Below is a small trained network, with its code and all its weights. Each question gives an input and a class and asks what happens when units are switched off, that is, made to give their printed mean instead of their output.

import numpy as np


def w(rows, s, z=0):
    codes = np.array(rows[::2]) - 128.0
    scale = np.full(codes.shape[1], s)
    scale[-1] = z or s
    return codes * scale


def f(y):
    return y / 2 * (1 + np.tanh(0.7978845608 * (y + 0.044715 * y**3)))


def log_softmax(a):
    a = a - a.max(-1, keepdims=True)
    return a - np.log(np.exp(a).sum(-1, keepdims=True))


def net(x, mask):
    res = np.array(x, float).reshape(1, 3) / 4 @ E
    y = f(res @ A[0][:, :-1].T + A[0][:, -1])
    res = res + np.where(mask, y, B[0][:, -1]) @ B[0][:, :-1]
    return log_softmax(res[-1] @ U[:, :-1].T + U[:, -1])


A, B = {}, {}
E = w([
[212,49,129,29,49,120],'x0',
[89,77,2,140,32,204],'x1',
[219,168,109,236,94,143],'x2',
],0.0089)
A[0] = w([
[78,79,73,151,81,183,105],'N0',
[191,153,236,107,201,69,121],'N1',
[226,91,129,43,103,116,112],'N2',
[100,140,130,149,152,117,147],'N3',
[253,148,136,197,132,160,130],'N4',
[63,138,167,11,164,149,130],'N5',
[119,97,108,131,130,148,249],'N6',
[62,62,123,98,166,113,110],'N7',
[42,172,115,179,171,128,116],'N8',
],0.014,0.013)
B[0] = w([
[167,146,28,114,166,156,200],'N0',
[70,155,59,127,123,175,250],'N1',
[157,129,168,223,170,188,205],'N2',
[119,122,140,161,111,150,163],'N3',
[158,92,112,124,113,37,210],'N4',
[175,102,107,138,90,58,222],'N5',
[3,163,181,163,97,107,226],'N6',
[175,121,113,142,155,91,174],'N7',
[182,100,168,188,133,166,203],'N8',
],0.021,0.015)
U = w([
[195,117,204,191,135,198,210],'0',
[108,171,33,98,125,158,167],'1',
[187,99,118,121,87,7,142],'2',
[23,144,191,122,84,103,176],'3',
[189,101,204,73,149,149,1],'4',
[130,175,172,27,115,176,19],'5',
],0.012,0.0044)

Each question gives the input, the list of numbers given to net, and the class t.
The units are the neurons (one row each of A and B). Each row of codes is followed by its name. A weight is (code - 128) times the scale printed after its matrix; where a second scale follows, it is the last column's (A, B and U).
mask holds one flag per neuron, in row order. A switched-off neuron (its flag False) gives its mean, the last column of its row in B, instead of its output. The means were averaged over made-up inputs and are rounded, as every weight is.
A unit's drop is (log p(t) with every unit on - log p(t) with that unit switched off) / (log p(t) with every unit on - log p(t) with every unit switched off).
The circuit of an input: a set's keep is (log p(t) with only the set's units on - log p(t) with every unit switched off) / (log p(t) with every unit on - log p(t) with every unit switched off). Starting from all 9 units, units are removed one at a time, each time the one whose removal leaves the highest keep (on an exact tie, the one counted first), for as long as the keep stays at least 0.8.
units of the circuit, in order: the units of the circuit, biggest drop first
k most important neurons: the k neurons with the biggest drops, biggest first
drop of u: that unit's drop, to one decimal
input [0,2,7], class 2: most important neuron => N4
input [-3,-3,1], class 3: 3 most important neurons => N0, N2, N7
input [-1,-2,4], class 2: 2 most important neurons => N4, N6
input [-4,0,6], class 2: 2 most important neurons => N4, N2
input [5,-7,6], class 1: 2 most important neurons => N1, N5
input [8,-1,-7], class 0: 2 most important neurons => N2, N4
input [0,3,5], class 2: 2 most important neurons => N1, N4
input [5,-4,-4], class 0: 2 most important neurons => N2, N4
input [1,3,1], class 3: 3 most important neurons => N1, N6, N7
input [3,3,4], class 2: 2 most important neurons => N1, N4
input [-2,-6,7], class 2: 2 most important neurons => N4, N0
input [-4,-6,0], class 1: 2 most important neurons => N1, N6
input [4,-6,-1], class 1: drop of N8 => 0.2
input [5,-4,0], class 0: drop of N2 => 5.4
input [-7,6,-1], class 0: drop of N0 => 0.0
input [4,-1,0], class 0: units of the circuit, in order => N2
